Below is a small trained network, with its code and all its weights. Each question gives an input and a class and asks what happens when units are switched off, that is, made to give their printed mean instead of their output.

import numpy as np


def w(rows, s, z=0):
    codes = np.array(rows[::2]) - 128.0
    scale = np.full(codes.shape[1], s)
    scale[-1] = z or s
    return codes * scale


def f(y):
    return np.maximum(y, 0)


def log_softmax(a):
    a = a - a.max(-1, keepdims=True)
    return a - np.log(np.exp(a).sum(-1, keepdims=True))


def net(x, mask):
    res = np.array(x, float).reshape(1, 5) / 4 @ E
    y = f(res @ A[0][:, :-1].T + A[0][:, -1])
    res = res + np.where(mask, y, B[0][:, -1]) @ B[0][:, :-1]
    return log_softmax(res[-1] @ U[:, :-1].T + U[:, -1])


A, B = {}, {}
E = w([
[140,139,111,114],'x0',
[100,91,168,170],'x1',
[41,183,75,216],'x2',
[91,77,191,187],'x3',
[254,87,115,219],'x4',
],0.0094)
A[0] = w([
[157,60,181,40,108],'n0',
[191,106,55,215,42],'n1',
[79,142,47,190,20],'n2',
[52,118,106,96,2],'n3',
[62,143,20,188,69],'n4',
[51,188,132,226,136],'n5',
[248,81,92,223,74],'n6',
[32,111,126,72,18],'n7',
[143,132,107,102,132],'n8',
[88,103,249,163,191],'n9',
],0.011,0.0034)
B[0] = w([
[233,63,153,190,211],'n0',
[2,141,158,73,201],'n1',
[234,3,29,197,186],'n2',
[58,125,105,68,173],'n3',
[251,97,117,165,209],'n4',
[182,125,145,135,226],'n5',
[18,153,124,89,244],'n6',
[28,154,119,46,196],'n7',
[179,133,104,161,155],'n8',
[165,183,133,133,202],'n9',
],0.008,0.011)
U = w([
[239,3,144,165,76],'0',
[43,181,156,105,50],'1',
[186,229,174,173,253],'2',
],0.0058,0.0035)

Each question gives the input, the list of numbers given to net, and the class t.
The units are the neurons (one row each of A and B). Each row of codes is followed by its name. A weight is (code - 128) times the scale printed after its matrix; where a second scale follows, it is the last column's (A, B and U).
mask holds one flag per neuron, in row order. A switched-off neuron (its flag False) gives its mean, the last column of its row in B, instead of its output. The means were averaged over made-up inputs and are rounded, as every weight is.
A unit's drop is (log p(t) with every unit on - log p(t) with that unit switched off) / (log p(t) with every unit on - log p(t) with every unit switched off).
The circuit of an input: a set's keep is (log p(t) with only the set's units on - log p(t) with every unit switched off) / (log p(t) with every unit on - log p(t) with every unit switched off). Starting from all 10 units, units are removed one at a time, each time the one whose removal leaves the highest keep (on an exact tie, the one counted first), for as long as the keep stays at least 0.8.
circuit, biggest first: the units of the circuit, biggest drop first
most important unit: the unit with the biggest drop
top k neurons: the k neurons with the biggest drops, biggest first
drop of u: that unit's drop, to one decimal
input [4,5,-4,-1,8], class 1: most important unit -> n6
input [0,7,4,2,5], class 1: top 2 neurons -> (n6 n1)
input [-8,-3,-8,-4,-8], class 0: top 3 neurons -> (n0 n6 n1)
input [-3,8,-4,5,7], class 1: top 2 neurons -> (n6 n1)
input [2,6,5,-4,-2], class 0: circuit, biggest first -> (n2 n4)
input [-4,5,4,-8,5], class 1: top 2 neurons -> (n1 n6)
input [1,-1,1,-2,2], class 1: circuit, biggest first -> (n0 n4)
input [-7,-8,-3,-8,8], class 1: circuit, biggest first -> (n6 n1)
input [6,-8,7,-7,4], class 0: top 2 neurons -> (n2 n4)
input [7,5,1,-6,7], class 1: drop of n1 -> 0.1
input [1,-2,6,1,-4], class 0: drop of n6 -> 0.1
input [-4,6,-2,0,8], class 1: drop of n0 -> 0.0
input [-4,5,3,7,4], class 1: drop of n4 -> 0.2
input [-7,4,6,6,8], class 1: circuit, biggest first -> (n6)
